x =
[[107 123 140 134]
 [109 121 140 137]
 [108 122 139 136]
 [107 123 140 135]
 [109 120 140 137]]
Indices start at 1.
(1, 1) -> 107
(1, 2) -> 123
(5, 3) -> 140
(4, 3) -> 140
(4, 4) -> 135
(2, 1) -> 109
(2, 4) -> 137
(3, 2) -> 122

M =
[[149 120 112 135 149 135 157 145]
 [142 128 139 125 120 128 119 117]
 [126 120 142 131 128 101 126 129]
 [149 120 121 132 133 125 137 134]
 [127 130 124 132 135 146 136 134]
 [157 121 118 133 138 134 144 135]
 [141 123 114 137 142 141 145 143]
 [105 130 148 129 127 118 123 127]
 [115 123 143 129 130 104 128 130]
 [104 132 154 125 118 113 112 118]]
Indices start at 1.
(1, 1) -> 149
(7, 8) -> 143
(8, 4) -> 129
(10, 5) -> 118
(4, 1) -> 149
(4, 7) -> 137
(7, 2) -> 123
(1, 2) -> 120
(1, 8) -> 145
(3, 3) -> 142
(9, 1) -> 115
(5, 8) -> 134
(5, 2) -> 130
(10, 6) -> 113
(1, 4) -> 135
(3, 5) -> 128
(7, 1) -> 141
(10, 4) -> 125
(6, 6) -> 134
(6, 8) -> 135
(2, 8) -> 117
(4, 8) -> 134
(7, 7) -> 145
(10, 3) -> 154
(8, 2) -> 130
(8, 1) -> 105

A =
[[143 133 115 106 128 125 128 124 129 125 126 116 121 126]
 [146 133 113 103 128 128 128 123 130 125 128 113 120 126]
 [139 134 118 110 128 123 128 125 128 125 128 120 122 127]
 [147 132 112 128 131 123 128 122 128 124 126 112 119 128]
 [140 133 117 110 128 124 128 125 129 125 127 128 122 128]
 [138 134 119 111 126 128 128 126 128 126 129 122 123 127]
 [138 135 119 110 128 120 129 127 128 126 130 128 123 127]
 [144 133 114 105 130 125 128 123 128 125 126 114 120 126]
 [128 128 118 111 127 122 128 126 128 126 128 121 123 127]
 [142 133 128 108 129 125 128 128 129 125 126 117 121 126]
 [141 133 117 109 129 125 128 125 129 125 127 118 122 126]]
Rows and columns are counted from 1.
(1, 1) = 143
(5, 7) = 128
(11, 5) = 129
(10, 4) = 108
(8, 4) = 105
(3, 1) = 139
(10, 8) = 128
(10, 7) = 128
(10, 11) = 126
(4, 12) = 112
(2, 1) = 146
(7, 3) = 119
(2, 6) = 128
(2, 5) = 128
(6, 6) = 128
(11, 7) = 128
(6, 1) = 138
(1, 4) = 106
(9, 10) = 126
(1, 5) = 128
(3, 7) = 128
(5, 13) = 122
(7, 13) = 123
(6, 2) = 134
(1, 7) = 128
(10, 12) = 117
(8, 10) = 125
(8, 3) = 114
(8, 1) = 144
(3, 11) = 128
(2, 8) = 123
(11, 10) = 125
(4, 9) = 128
(7, 11) = 130
(6, 12) = 122
(6, 7) = 128
(6, 9) = 128

W =
[[148 103 120 134 138 115 108]
 [149  98 120 133 133 115 109]
 [148 102 120 133 137 115 107]
 [149 100 120 133 135 115 108]
 [148 101 120 133 136 115 108]
 [147 105 120 134 138 115 108]]
Rows and columns are counted from 1.
(1, 1)	148
(3, 5)	137
(1, 7)	108
(4, 5)	135
(3, 6)	115
(5, 2)	101
(2, 4)	133
(2, 1)	149
(2, 7)	109
(6, 3)	120
(5, 7)	108
(1, 2)	103
(3, 7)	107
(4, 3)	120

m =
[[137 137 117 131 137 125 130 121 128 127 116 126 122]
 [102 129 122 151 124 132 146 154 134 127 145 139 101]]
Indices start at 1.
row 1 col 1 -> 137
row 2 col 2 -> 129
row 1 col 10 -> 127
row 1 col 11 -> 116
row 1 col 13 -> 122
row 2 col 13 -> 101
row 2 col 8 -> 154
row 2 col 12 -> 139
row 1 col 8 -> 121
row 2 col 5 -> 124

data =
[[148 141 124 143 150 124 111 136]
 [111 135 124 126 130 124 135 122]
 [132 124 131 126 132 132 140 126]
 [127 132 128 119 117 127 131 131]
 [135 135 128 122 119 127 131 129]
 [134 127 135 127 121 123 126 124]
 [123 124 128 132 128 136 128 126]
 [130 128 129 127 116 129 128 125]
 [124 129 125 122 129 126 128 131]
 [128 131 126 128 124 132 128 129]
 [118 128 122 125 127 130 130 132]
 [129 123 126 132 130 124 133 124]
 [122 123 125 123 128 128 122 129]
 [138 117 131 121 137 132 131 123]]
Rows and columns are counted from 1.
row 1 col 1: 148
row 10 col 8: 129
row 10 col 1: 128
row 14 col 7: 131
row 14 col 8: 123
row 2 col 1: 111
row 2 col 6: 124
row 13 col 4: 123
row 12 col 7: 133
row 6 col 3: 135
row 12 col 6: 124
row 2 col 3: 124
row 10 col 3: 126
row 9 col 3: 125
row 5 col 1: 135
row 7 col 8: 126
row 3 col 6: 132
row 4 col 8: 131
row 1 col 8: 136
row 3 col 5: 132
row 12 col 1: 129
row 4 col 1: 127
row 11 col 8: 132
row 12 col 2: 123
row 5 col 5: 119
row 1 col 3: 124
row 6 col 2: 127
row 11 col 6: 130
row 4 col 3: 128
row 4 col 5: 117
row 3 col 4: 126
row 14 col 6: 132

a =
[[123 120 127 122 111 128 114 126]
 [128 137 142 129 145 132 140 133]
 [129 129 129 117 119 128 134 130]
 [136 121 134 115 109 134 127 135]
 [130 134 132 121 131 125 132 133]
 [120 135 144 129 141 131 123 139]
 [134 131 133 137 143 131 138 128]
 [117 121 115 128 117 124 129 115]
 [134 128 127 117 112 128 114 134]
 [119 114 120 124 105 125 110 124]
 [124 129 129 124 124 125 119 132]
 [132 127 140 134 136 134 127 137]
 [138 142 132 136 142 137 121 130]
 [122 135 137 127 136 131 128 130]]
Rows and columns are counted from 1.
(1, 1)	123
(4, 6)	134
(1, 8)	126
(9, 8)	134
(11, 6)	125
(14, 3)	137
(12, 7)	127
(11, 3)	129
(10, 1)	119
(3, 3)	129
(8, 1)	117
(8, 2)	121
(12, 6)	134
(10, 5)	105
(5, 4)	121
(3, 7)	134
(6, 8)	139
(11, 5)	124
(1, 7)	114
(2, 5)	145
(2, 8)	133
(10, 7)	110
(6, 1)	120
(5, 7)	132
(2, 6)	132
(2, 3)	142
(4, 4)	115
(6, 7)	123
(13, 5)	142
(10, 8)	124
(6, 6)	131
(13, 3)	132
(14, 8)	130

B =
[[113 141 123 155 123 109 123 103 143 148 137 111 111 135]
 [125 144 131 155 131 122 116 111 132 145 131 118 114 110]]
Rows and columns are counted from 1.
(1, 1) => 113
(2, 14) => 110
(1, 2) => 141
(2, 2) => 144
(1, 10) => 148
(1, 6) => 109
(2, 7) => 116

arr =
[[153 119 126 123 107]
 [140 132 125 123 116]
 [139 145 123 120 115]
 [139 112 130 130 122]
 [136 136 125 123 119]
 [138 124 127 126 120]]
Indices start at 1.
row 1 col 1 = 153
row 6 col 4 = 126
row 1 col 2 = 119
row 4 col 2 = 112
row 6 col 2 = 124
row 3 col 1 = 139
row 5 col 3 = 125
row 5 col 5 = 119
row 3 col 2 = 145
row 1 col 5 = 107
row 1 col 3 = 126
row 3 col 3 = 123
row 4 col 5 = 122

X =
[[133 153 133 136 128 133 105 128 148 106 158]
 [148 105 119 131 121 141 142 138 119 142 117]]
Rows and columns are counted from 1.
row 1 col 1	133
row 2 col 2	105
row 1 col 8	128
row 2 col 7	142
row 1 col 10	106
row 1 col 7	105
row 2 col 6	141
row 1 col 4	136

grid =
[[131 113 133 141 143 126 138 114 113]
 [123 118 130 116 121 108 119 135 131]
 [139 122 117 127 135 123 128 105 124]
 [123 108 129 149 143 136 101 123 108]
 [117 128 142 123 129 126 108 116 113]
 [122 138 123 130 122 141 137 117 114]
 [128 113 143 130 148 152 119 145 121]]
Rows and columns are counted from 1.
(1, 1) = 131
(1, 4) = 141
(4, 9) = 108
(5, 3) = 142
(4, 5) = 143
(3, 2) = 122
(6, 2) = 138
(5, 9) = 113
(4, 6) = 136
(2, 6) = 108
(7, 9) = 121
(1, 5) = 143
(1, 3) = 133
(6, 1) = 122
(7, 3) = 143
(1, 9) = 113
(4, 4) = 149
(4, 2) = 108
(2, 3) = 130
(1, 2) = 113
(5, 6) = 126
